[156 156  81  94 163 158 101 134 115  96 154 103  87] : k_12
[157 165  91  95 152 166 112 125 122  93 160 104  84] : k_509
[157 168  92  95 153 160 107 138 109  98 152  90  97] : k_579
[102  89 161 161  97 101 156 122 139 156  95 166 154] : k_456
[103  93 175 167 100 100 151 122 141 169  98 159 161] : k_715
tags:
[94] -> k_740
[158] -> k_910
[156] -> k_312
[102] -> k_417
[157] -> k_384
[95] -> k_906
key k_509 0:   k_384
q: [103  93 175 167 100 100 151 122 141 169  98 159 161]  k_715
q: [156 156  81  94 163 158 101 134 115  96 154 103  87]  k_12
q: [102  89 161 161  97 101 156 122 139 156  95 166 154]  k_456

[ 93 125  93 147 100 114 162 156 108]  k_538
[ 94 129  93 149 102 156 163 156 106]  k_372
[ 93 125  93 147 100 157 162 156 108]  k_173
key -> tag
[147] -> k_419
[162] -> k_191
[148] -> k_887
[163] -> k_474
key k_538 6:   k_191
q: [ 94 129  93 149 102 156 163 156 106]  k_372

[106 150 146 174 121 100 146 167 105 143] -> k_383
[108 148 145 172 124 101 146 154 107 150] -> k_997
[114 143 147 164 106 112 151 150 115 139] -> k_410
[117 139 147 163 105 115 156 159 119 145] -> k_521
[113 143 146 169 112 108 153 153 113 143] -> k_618
[109 147 146 172 117 104 145 158 109 142] -> k_54
[111 145 146 170 115 106 160 164 111 141] -> k_397
[116 141 147 162 104 113 160 154 118 139] -> k_528
Table of tags by key:
[106] -> k_441
[119] -> k_637
[105] -> k_649
[107] -> k_702
[104] -> k_82
[120] -> k_771
key k_521 4:   k_649
q: [117 139 147 163 105 115 156 159 119 145]  k_521
q: [114 143 147 164 106 112 151 150 115 139]  k_410
q: [113 143 146 169 112 108 153 153 113 143]  k_618
q: [108 148 145 172 124 101 146 154 107 150]  k_997

[ 71 103 166 118 123 122 171] -> k_435
[173 149 115 139 131 128 108] -> k_385
[ 86 110 152 121 127 128 158] -> k_163
Table of tags by key:
[102] -> k_916
[127] -> k_699
[122] -> k_207
[128] -> k_263
[121] -> k_460
[123] -> k_634
[103] -> k_330
key k_435 5:   k_207
q: [173 149 115 139 131 128 108]  k_385
q: [ 86 110 152 121 127 128 158]  k_163

[130 128 126 127 129 128 126 129 129 128 128 129 130 130 129 132 134 127
 119 139 131 126 130 121 131 130 116 129 134 129 125] -> k_606
[130 128 126 127 129 128 126 129 129 128 128 129 130 130 129 132 131 127
 128 127 127 130 129 130 129 126 125 127 128 130 128] -> k_172
[129 128 129 127 129 129 126 128 128 127 130 129 130 128 128 129 128 126
 129 127 128 124 126 127 124 127 127 129 127 128 130] -> k_282
[130 128 126 127 129 128 137 129 129 128 128 129 130 130 129 132 134 127
 119 139 131 126 130 121 131 130 116 129 134 129 125] -> k_544
[130 128 126 133 129 128 126 129 129 128 128 129 130 130 124 132 131 127
 128 127 127 130 129 130 129 126 125 127 128 130 128] -> k_744
[131 124 133 130 133 130 130 126 130 123 132 131 127 130 125 126 125 112
 126 132 137 122 127 125 119 123 125 122 122 127 134] -> k_698
Table of tags by key:
[127] -> k_303
[130] -> k_246
[129] -> k_334
[126] -> k_650
key k_282 25:   k_303
q: [129 128 129 127 129 129 126 128 128 127 130 129 130 128 128 129 128 126
 129 127 128 124 126 127 124 127 127 129 127 128 130]  k_282
q: [130 128 126 133 129 128 126 129 129 128 128 129 130 130 124 132 131 127
 128 127 127 130 129 130 129 126 125 127 128 130 128]  k_744

[ 96 140 127 114] -> k_199
[120  83 141 115] -> k_808
[115 183 129 133] -> k_236
[101 107 137 111] -> k_368
key -> tag
[107] -> k_822
[182] -> k_362
[106] -> k_47
[183] -> k_836
[101] -> k_613
[137] -> k_673
key k_368 1:   k_822
q: [ 96 140 127 114]  k_199
q: [101 107 137 111]  k_368

[153 134 104 102 125 142] : k_361
[ 83 127 120 123 142 106] : k_732
[111 140 120 125 145 117] : k_953
Table of tags by key:
[134] -> k_245
[140] -> k_705
[111] -> k_667
key k_953 1:   k_705
q: [153 134 104 102 125 142]  k_361
q: [ 83 127 120 123 142 106]  k_732
q: [111 140 120 125 145 117]  k_953

